Below is a small trained network, with its code and all its weights. Each question gives an input and a class and asks what happens when units are switched off, that is, made to give their printed mean instead of their output.

import numpy as np


def w(rows, s, z=0):
    codes = np.array(rows[::2]) - 128.0
    scale = np.full(codes.shape[1], s)
    scale[-1] = z or s
    return codes * scale


def norm(h):
    return h / np.sqrt((h * h).mean(-1, keepdims=True) + 1e-5)


def f(y):
    return y / 2 * (1 + np.tanh(0.7978845608 * (y + 0.044715 * y**3)))


def log_softmax(a):
    a = a - a.max(-1, keepdims=True)
    return a - np.log(np.exp(a).sum(-1, keepdims=True))


def net(x, mask):
    res = np.array(x, float).reshape(1, 7) / 4 @ E
    u = 0
    for l in range(2):
        y = f(norm(res) @ A[l][:, :-1].T + A[l][:, -1])
        res = res + np.where(mask[u : u + 14], y, B[l][:, -1]) @ B[l][:, :-1]
        u += 14
    return log_softmax(norm(res)[-1] @ U[:, :-1].T + U[:, -1])


A, B = {}, {}
E = w([
[129,126,133,129,127,126,128,128,126,132,130],'x0',
[162,157,118,183,108,169,150,95,90,109,75],'x1',
[31,174,157,173,184,164,101,61,99,108,192],'x2',
[178,151,190,66,105,61,50,98,76,2,138],'x3',
[135,81,120,167,69,140,77,91,149,153,138],'x4',
[111,203,141,187,125,65,64,177,156,168,83],'x5',
[98,84,132,130,131,155,84,183,71,128,114],'x6',
],0.0082)
A[0] = w([
[183,169,148,153,131,58,193,5,206,132,154,71],'L0N1',
[153,223,101,90,153,108,206,139,147,108,165,42],'L0N2',
[165,179,162,119,106,126,182,67,231,134,159,65],'L0N3',
[176,172,125,177,95,196,147,61,55,128,36,49],'L0N4',
[98,98,81,70,169,47,98,129,167,176,217,44],'L0N5',
[144,53,117,194,1,119,46,42,144,162,152,49],'L0N6',
[66,81,153,121,112,197,82,175,4,133,60,76],'L0N7',
[130,215,160,80,211,121,231,217,31,106,103,108],'L0N8',
[169,64,187,85,150,186,184,53,124,121,168,17],'L0N9',
[80,163,137,136,115,98,79,170,157,129,79,62],'L0N10',
[93,93,149,26,160,115,57,163,217,167,206,38],'L0N11',
[153,38,118,36,189,195,145,66,102,110,170,37],'L0N12',
[124,193,139,173,123,66,97,145,139,160,148,20],'L0N13',
[69,169,142,136,165,143,115,73,120,124,186,3],'L0N14',
],0.0068,0.0043)
B[0] = w([
[70,71,157,118,169,176,67,206,16,125,12,195],'L0N1',
[55,47,120,151,107,101,83,134,140,126,117,160],'L0N2',
[85,73,77,133,172,162,79,167,30,119,47,159],'L0N3',
[109,165,160,194,91,121,187,161,194,34,99,197],'L0N4',
[101,196,186,200,57,202,172,139,136,66,89,171],'L0N5',
[1,84,100,94,119,81,109,33,214,145,141,233],'L0N6',
[94,78,148,123,153,139,118,196,69,107,58,204],'L0N7',
[33,57,85,139,76,99,57,24,252,141,143,254],'L0N8',
[109,213,85,121,27,123,147,147,98,138,166,187],'L0N9',
[131,138,35,89,93,78,132,171,44,138,177,156],'L0N10',
[92,132,196,197,99,133,222,137,135,40,29,196],'L0N11',
[131,213,28,135,77,66,93,200,84,127,148,232],'L0N12',
[109,196,110,105,105,102,130,190,99,143,167,148],'L0N13',
[166,83,135,158,175,87,166,133,99,150,187,174],'L0N14',
],0.0085,0.0041)
A[1] = w([
[124,200,129,147,152,70,85,140,160,164,107,16],'L1N1',
[115,79,99,97,185,135,70,171,140,147,77,219],'L1N2',
[141,134,125,174,189,202,206,121,154,255,142,2],'L1N3',
[194,124,195,67,140,95,46,39,75,75,172,85],'L1N4',
[85,116,205,35,126,103,168,175,118,148,197,115],'L1N5',
[149,155,238,116,91,63,105,106,120,72,130,123],'L1N6',
[144,88,90,83,126,210,193,93,104,126,183,156],'L1N7',
[138,227,104,131,142,108,99,146,132,168,104,101],'L1N8',
[119,202,141,184,140,90,53,162,144,190,123,78],'L1N9',
[151,172,152,218,113,212,122,111,171,37,121,76],'L1N10',
[232,77,106,34,99,95,149,164,218,164,79,133],'L1N11',
[184,205,173,82,150,131,100,55,141,88,97,112],'L1N12',
[173,79,151,146,153,116,152,124,157,120,152,73],'L1N13',
[82,162,170,182,223,153,114,80,77,133,249,76],'L1N14',
],0.0086,0.004)
B[1] = w([
[96,114,96,134,70,152,135,108,100,115,145,146],'L1N1',
[127,129,160,110,156,160,109,103,83,117,152,251],'L1N2',
[126,134,123,64,171,159,116,196,174,157,138,203],'L1N3',
[119,141,104,115,158,164,128,185,177,192,143,236],'L1N4',
[98,128,135,141,65,121,182,127,114,129,73,153],'L1N5',
[123,123,104,126,162,177,172,145,164,165,126,253],'L1N6',
[135,182,114,98,82,91,89,165,120,97,142,168],'L1N7',
[140,100,118,106,110,135,132,129,110,88,152,146],'L1N8',
[155,163,79,85,83,116,151,132,112,83,148,183],'L1N9',
[128,136,154,138,114,111,180,164,154,124,101,197],'L1N10',
[168,146,174,175,163,108,131,65,102,117,147,239],'L1N11',
[110,106,125,108,155,153,126,164,118,154,129,162],'L1N12',
[139,109,96,124,121,118,148,125,96,107,112,105],'L1N13',
[247,102,161,150,133,84,138,70,104,127,99,228],'L1N14',
],0.013,0.0049)
U = w([
[135,188,46,98,50,106,113,153,72,110,180,139],'0',
[127,128,125,75,197,191,102,201,202,194,148,199],'1',
[91,133,191,183,106,132,184,144,170,79,57,82],'2',
[227,114,196,162,171,97,114,38,88,142,131,254],'3',
[72,82,167,112,168,169,42,147,34,122,77,38],'4',
[38,101,122,116,123,108,56,8,212,142,158,83],'5',
],0.013,0.0016)

Each question gives the input, the list of numbers given to net, and the class t.
The units are the neurons (one row each of A and B). Each row of codes is followed by its name. A weight is (code - 128) times the scale printed after its matrix; where a second scale follows, it is the last column's (A, B and U).
mask holds one flag per neuron, layer by layer. A switched-off neuron (its flag False) gives its mean, the last column of its row in B, instead of its output. The means were averaged over made-up inputs and are rounded, as every weight is.
A unit's drop is (log p(t) with every unit on - log p(t) with that unit switched off) / (log p(t) with every unit on - log p(t) with every unit switched off).
The circuit of an input: a set's keep is (log p(t) with only the set's units on - log p(t) with every unit switched off) / (log p(t) with every unit on - log p(t) with every unit switched off). Starting from the 12 units with the biggest drops (on a tie, the unit counted first), units are removed one at a time, each time the one whose removal leaves the highest keep (on an exact tie, the one counted first), for as long as the keep stays at least 0.8.
units of the circuit, in order: the units of the circuit, biggest drop first
most important unit: the unit with the biggest drop
k most important neurons of layer l: the k neurons of layer l with the biggest drops, biggest first
drop when u is switched off: that unit's drop, to one decimal
input [5,3,8,-7,6,3,2], class 3: 3 most important neurons of layer 1 => (L1N14 L1N4 L1N6)
input [-6,-1,-6,3,2,-7,4], class 0: most important unit => L0N9
input [-4,-1,6,-2,-4,-5,1], class 3: 2 most important neurons of layer 0 => (L0N14 L0N10)
input [-8,7,6,7,-1,-3,5], class 1: units of the circuit, in order => (L1N4 L1N6)
input [0,4,8,-4,8,3,-6], class 3: units of the circuit, in order => (L1N14 L0N8)
input [1,8,2,7,-5,-4,2], class 2: 2 most important neurons of layer 1 => (L1N10 L1N3)
input [4,7,5,7,-4,6,6], class 1: units of the circuit, in order => (L1N6 L1N4 L0N1)
input [5,-2,6,-2,-6,4,2], class 3: 2 most important neurons of layer 0 => (L0N14 L0N6)
input [-5,-8,-7,5,-5,6,5], class 2: units of the circuit, in order => (L0N11 L1N5)
input [4,-8,-7,-7,7,3,6], class 2: 3 most important neurons of layer 0 => (L0N11 L0N5 L0N8)
input [7,-8,1,0,-8,3,-6], class 2: 2 most important neurons of layer 0 => (L0N11 L0N5)
input [-4,-5,4,6,3,-7,-2], class 0: 2 most important neurons of layer 0 => (L0N9 L0N12)
input [8,7,-4,5,8,-6,1], class 5: 3 most important neurons of layer 0 => (L0N6 L0N11 L0N5)
input [0,-4,-7,-6,-7,-1,-4], class 3: units of the circuit, in order => (L1N11)
input [5,-7,-5,-3,4,-6,-1], class 2: 3 most important neurons of layer 0 => (L0N11 L0N5 L0N10)
input [1,-6,-2,8,-8,-1,-3], class 1: 3 most important neurons of layer 1 => (L1N4 L1N6 L1N12)
input [-6,4,-6,0,8,-7,5], class 5: 2 most important neurons of layer 1 => (L1N9 L1N11)
input [6,-6,8,-2,-8,1,-2], class 3: 2 most important neurons of layer 0 => (L0N14 L0N6)
input [-1,0,6,4,-7,-2,-3], class 5: 2 most important neurons of layer 1 => (L1N11 L1N4)
input [-2,4,2,-7,5,0,-5], class 1: most important unit => L1N3
input [2,2,-3,-1,-7,-7,-1], class 0: 3 most important neurons of layer 0 => (L0N9 L0N12 L0N6)
input [7,5,-3,2,-7,2,5], class 5: drop when L0N8 is switched off => 1.0
input [-4,-3,7,2,-7,-3,-7], class 3: drop when L0N14 is switched off => 1.0
input [-7,-5,7,-3,1,-2,-8], class 4: drop when L0N1 is switched off => 1.0
input [0,2,8,-5,-7,3,-3], class 3: drop when L0N14 is switched off => 0.1
